Below is a small trained network, with its code and all its weights. Each question gives an input and a class and asks what happens when units are switched off, that is, made to give their printed mean instead of their output.

import numpy as np


def w(rows, s, z=0):
    codes = np.array(rows[::2]) - 128.0
    scale = np.full(codes.shape[1], s)
    scale[-1] = z or s
    return codes * scale


def f(y):
    return np.maximum(y, 0)


def log_softmax(a):
    a = a - a.max(-1, keepdims=True)
    return a - np.log(np.exp(a).sum(-1, keepdims=True))


def net(x, mask):
    res = np.array(x, float).reshape(1, 4) / 4 @ E
    y = f(res @ A[0][:, :-1].T + A[0][:, -1])
    res = res + np.where(mask, y, B[0][:, -1]) @ B[0][:, :-1]
    return log_softmax(res[-1] @ U[:, :-1].T + U[:, -1])


A, B = {}, {}
E = w([
[64,11,176,210,80,138,2],'x0',
[54,216,211,172,194,95,145],'x1',
[150,205,154,129,156,252,69],'x2',
[192,211,81,192,115,38,66],'x3',
],0.0089)
A[0] = w([
[100,95,95,198,138,160,69,15],'neuron 1',
[161,157,99,167,72,123,101,164],'neuron 2',
[94,81,142,136,107,43,195,85],'neuron 3',
[162,173,83,176,163,122,76,111],'neuron 4',
[152,171,126,166,162,244,93,157],'neuron 5',
[168,165,195,84,128,220,81,161],'neuron 6',
[151,173,62,60,124,130,200,54],'neuron 7',
[59,213,180,164,173,29,109,91],'neuron 8',
[167,129,85,115,244,164,222,68],'neuron 9',
[76,76,160,209,77,128,91,48],'neuron 10',
[79,141,185,177,185,143,197,38],'neuron 11',
[26,74,138,124,146,218,227,253],'neuron 12',
[183,94,80,39,77,136,104,144],'neuron 13',
[77,61,167,146,87,146,46,107],'neuron 14',
[118,90,199,207,108,142,48,75],'neuron 15',
[143,189,90,68,169,105,176,21],'neuron 16',
[122,74,136,106,127,54,176,163],'neuron 17',
],0.011,0.0048)
B[0] = w([
[119,187,184,138,41,141,167,171],'neuron 1',
[155,116,74,223,120,101,77,168],'neuron 2',
[195,173,240,92,199,89,132,192],'neuron 3',
[210,90,139,157,73,70,121,171],'neuron 4',
[150,130,153,89,177,14,128,209],'neuron 5',
[195,126,159,90,210,71,144,206],'neuron 6',
[141,222,191,209,83,145,140,200],'neuron 7',
[211,111,126,228,121,152,47,210],'neuron 8',
[111,197,173,209,86,113,156,201],'neuron 9',
[139,190,219,186,68,158,195,204],'neuron 10',
[185,161,25,177,129,219,78,175],'neuron 11',
[215,87,55,254,87,43,79,254],'neuron 12',
[192,100,127,212,133,182,82,200],'neuron 13',
[183,159,197,193,66,134,182,222],'neuron 14',
[151,188,182,177,110,98,169,210],'neuron 15',
[94,186,189,186,46,136,165,186],'neuron 16',
[243,83,185,45,143,82,112,194],'neuron 17',
],0.009,0.015)
U = w([
[93,211,159,139,103,180,203,41],'0',
[142,133,92,160,106,133,100,198],'1',
[160,144,117,151,129,199,85,250],'2',
[145,171,177,74,177,88,145,199],'3',
[101,136,113,159,134,110,131,140],'4',
[5,118,91,112,148,96,68,2],'5',
[67,77,46,80,176,147,124,2],'6',
],0.012,0.0052)

Each question gives the input, the list of numbers given to net, and the class t.
The units are the neurons (one row each of A and B). Each row of codes is followed by its name. A weight is (code - 128) times the scale printed after its matrix; where a second scale follows, it is the last column's (A, B and U).
mask holds one flag per neuron, in row order. A switched-off neuron (its flag False) gives its mean, the last column of its row in B, instead of its output. The means were averaged over made-up inputs and are rounded, as every weight is.
A unit's drop is (log p(t) with every unit on - log p(t) with that unit switched off) / (log p(t) with every unit on - log p(t) with every unit switched off).
The circuit of an input: a set's keep is (log p(t) with only the set's units on - log p(t) with every unit switched off) / (log p(t) with every unit on - log p(t) with every unit switched off). Starting from the 12 units with the biggest drops (on a tie, the unit counted first), units are removed one at a time, each time the one whose removal leaves the highest keep (on an exact tie, the one counted first), for as long as the keep stays at least 0.8.
circuit, biggest first: the units of the circuit, biggest drop first
top k neurons: the k neurons with the biggest drops, biggest first
drop when u is switched off: that unit's drop, to one decimal
input [-7,-3,8,3], class 3: circuit, biggest first : (neuron 5)
input [2,8,-8,2], class 2: top 4 neurons : (neuron 8; neuron 11; neuron 5; neuron 6)
input [3,-2,5,3], class 3: top 2 neurons : (neuron 12; neuron 5)
input [-5,0,-2,-6], class 1: top 3 neurons : (neuron 12; neuron 10; neuron 14)
input [1,8,-1,3], class 2: top 2 neurons : (neuron 8; neuron 12)
input [-1,-4,-8,-5], class 3: top 4 neurons : (neuron 3; neuron 17; neuron 8; neuron 11)
input [3,4,-3,3], class 2: circuit, biggest first : (neuron 8; neuron 12)
input [-5,5,6,6], class 1: circuit, biggest first : (neuron 8; neuron 4; neuron 5)
input [-1,-8,-7,2], class 2: circuit, biggest first : (neuron 13; neuron 12)
input [2,2,-8,5], class 3: top 2 neurons : (neuron 3; neuron 12)
input [0,2,4,-4], class 1: top 3 neurons : (neuron 12; neuron 3; neuron 17)
input [4,-7,8,-1], class 3: top 2 neurons : (neuron 5; neuron 6)
input [-5,5,8,-5], class 3: top 3 neurons : (neuron 5; neuron 6; neuron 13)
input [6,3,-7,-6], class 3: circuit, biggest first : (neuron 3)
input [-6,0,-5,3], class 0: top 2 neurons : (neuron 16; neuron 7)
input [6,-2,2,5], class 0: drop when neuron 12 is switched off : 0.1
input [5,3,2,-2], class 0: drop when neuron 12 is switched off : 0.0
input [-2,6,2,-4], class 2: drop when neuron 11 is switched off : 0.8
